[-13  -1  -2  24  -6  12  -2  -5 -11  10   5  -9   0   7   3 -15   1  -4
   0  -6  -2   8  14 -11   9  -4 -12  -3  -3  -3   1 -11] | <83> + [57]
[-23   0  -5  11  -5  12  -1  -2   5  10  43  -5   1   7   1 -18   4   6
  -6 -11 -10  10  27  -2  13  -3  -9  -9  -7   2  -1 -13] | <83> + [60]
[-14   1  -1   6   4   7  -4   3  10   5  16 -12   5   6   5 -12   2   7
   0  -3 -10   6  11   3  13   3 -21   3  -4   0   3  -7] | <83> + [63]
[-24  -1   3   2   3   8   1  -2   7  12  13  -2   1   9   6  -6   2  12
  -5  -6  -7  -5   6   6  -3   4  -7   2  -8   8   3 -18] | <83> + [60]
[-13  -3  -8   6   6   8 -15  -8   5   6   5  -3  -6   9  -8  -7  10   0
  -5  10  -7  11   1  -8  -7   4  -2  -5  -7  -5   7  -9] | <73> + [68]
[-20  -3   0  11   4  22  -6 -12   2  18   7  -3   3   7  -8 -12   9   4
  -3   4 -11   9   4  -6  -4  -2  -5  -8 -11  -9  20  -6] | <73> + [57]
[ -6  -7  -7  13   5   3   2  -5   3   2 -12  -6   1  12  -5  -4   2   0
  -1   7  -1   2   1  -9  -2  -2   5  -1  -7  -3  10   2] | <83> + [57]
[-13   2  -9   3   0   9  -2   4   1   5  10   0  -4   4   6   1  -1  12
  -2 -10  -8  16   7   0   4   3  -9  -4  -8  -2   8 -18] | <83> + [63]
[ -8  15 -10  13   5   7  -7 -12   1  11   7   3  -9   7  -4 -15   6   2
  -5 -10  -6  16   3 -10   6 -15 -10  -7  -2 -10  12  -1] | <73> + [68]
[-16  -1   1  -1   1   2  -3  12   3   4   7  -1   0   1   8  -3 -10   4
  -2   8  -8 -15   0   5 -11  12   8   1  -9  -4   0  -2] | <83> + [63]
[-29   1   2  16  -2  17  -2   8   4  17  18  -9  -1   0   2  -6  -1  -6
  -9  -5  -7  -3   7 -13   8  -2  -8  -3 -11  -1   2 -12] | <83> + [67]
[-28   4   2  13  -5  12  -2  -3   4   7   9 -15   5   5  -3 -22   5  -9
  -4  13  -9  -8  13 -12  -6 -12   0 -11 -14 -10   7  -3] | <73> + [57]
[-17  -4   3  10  -8   3   7   3   3   0   9  -7  -2   8   1   0   2  -4
   4  -9   0  14   1  -3   6  -3  -6  -8  -9   2   0 -18] | <83> + [60]
[-13  -4  -3  17  -3   6   3   2   1   6   9  -7  13   9   1 -10   2   0
   0  -3  -1  14  -3  -9  12   0  -6  -9  -4  -9  10 -15] | <83> + [60]
[-16   8   4   9   0  16  -3   3   6  19  16 -15   2   1   8 -12  -1 -10
   2 -10  -6 -14  21  -3   3   0 -14   3  -2  -1  -6  -3] | <83> + [60]
[-34  -8   2  15   1   5  -1  -8   1   6  10 -10   3   6  -3 -13   2   3
   1  -1 -15   3  16  -4  -8   8  -7  -5  -7 -14   5  -9] | <73> + [60]
[-32   9  -3   8  -3   9  -2  12   9   5  19 -15   1   4   3 -15  -2   1
  -8   9  -8  -9  15  -1  -1   2  -3 -11  -6  -3   2 -11] | <83> + [63]
[-21  -5  -2   4   5   4  -6   2   8   4  12 -17   7   8   5 -11  10  -5
  -2  13  -4   3  11  -8   1   1   2  -8  -4  12   8 -18] | <74> + [63]
[-21  -4 -21  22  -7  10   6 -10   1  19  19   3   3   6  -1  12   3 -11
 -10 -20   4  15  -3 -15  14  -9  -3  -9 -21   8  -5 -17] | <74> + [68]
[-25   2   6   7  -1   6  -3  -7   4   6  15  -2  -5  10   1   4  11   1
  -1 -18  -7  23  -4  -2   8  -5 -11  -5 -10  -4   5 -17] | <73> + [63]
[ -6  -6   2   9   0   5  -9   5   0   6  10 -11   8   3   1   0   1  -5
   0  -2   1   3  11  -4   4   3  -3   2  -4   8  -6 -13] | <74> + [63]
[-17   0   3   6  -8   4  -4  -9   4   5  10  -6   8   6   4  -6   8  -4
   0 -15  -5  -6   6   0   6  -1   2   1  -9   4   3  -5] | <83> + [60]
[-27   7   2   4   6   8   2  -1   4   8  11 -12  -2   3  -1 -20   4  17
   1  -1 -13 -10   1   6  -1  -2  -4   0  -9  -9  13   6] | <73> + [63]
[-18   5  -3  17   3  11  -3   0   4  16  13  -3   1   9   0 -12   2   5
 -11   4  -8  17   2  -5   3   8  -4  -7 -11   0   3  -9] | <83> + [60]

[-2  6 -2 -2  2 -1  1 -1 -4  0 -1  3 -1 -2  4  0  1  3  0  2  1  4  3  2
 -2  3  1  0  3  4  0 -3] | <45> + <67>
[ -1   4  -1  -3  14   2  16  -1  -8   2  -2   6  -2  -7  16  -4 -12   7
  -7  -6   2   9   6  -3   1   2   5  -7   4   4   0  -5] | <53> + <62>
[ -2 -10   5  -1  -1  -2   3  -3   3   3   0  -4  -4   0  -1   0   5   0
   2   1   1  -3  -4   1   2   0   2  -3  -1  -6  -2   2] | <54> + <66>
[ -2  11   1  -6  13   0  18  -3  -4   4   1   5  -8 -13  17   1 -20   8
  -4   9   0  -2   6  -7   3  -1   3 -13   7  -7  -3  -2] | <54> + <62>
[-6  3 -2 -2 -4 -2 -5 -3 -2 -2 -2  2  0  0  1  2 10  2  3  4  2  4  1  4
 -3  3  0  2  0  4 -1  0] | <53> + <62>
[-2  4  0 -4  9  2 11  0 -1  1  0  4 -2 -6 11 -3 -9  4 -3  0  2  2  4 -3
  1  2  4 -8  3 -1 -1 -2] | <54> + <62>
[ 0 10 -5  0 -3 -2 -8  1  6 -3 -4  1  1 -1  1  7 -5  6 -1 -4  2 11  3  3
 -4  9 -3  3  1 -4  1  4] | <53> + <62>
[-3  5 -3 -1  7  2  4  0 -7 -2 -1  6  1 -4  8 -3  1  3  1  0  3  6  6  0
 -1  2  3 -4  4  8  1 -5] | <53> + <62>
[-4  4  2 -4  5  0 10  0 -2  2  2  3 -2 -5  6 -2 -3  2  0  8  0 -1  3 -3
  0 -2  2 -6  0 -1 -1 -2] | <54> + <62>
[-5  0  2 -3  3 -1  7 -4 -4  3  3  1 -3 -5  5 -1  2  1  2  8 -1 -5  0 -3
  2 -3  1 -5  3  1 -3  0] | <54> + <59>
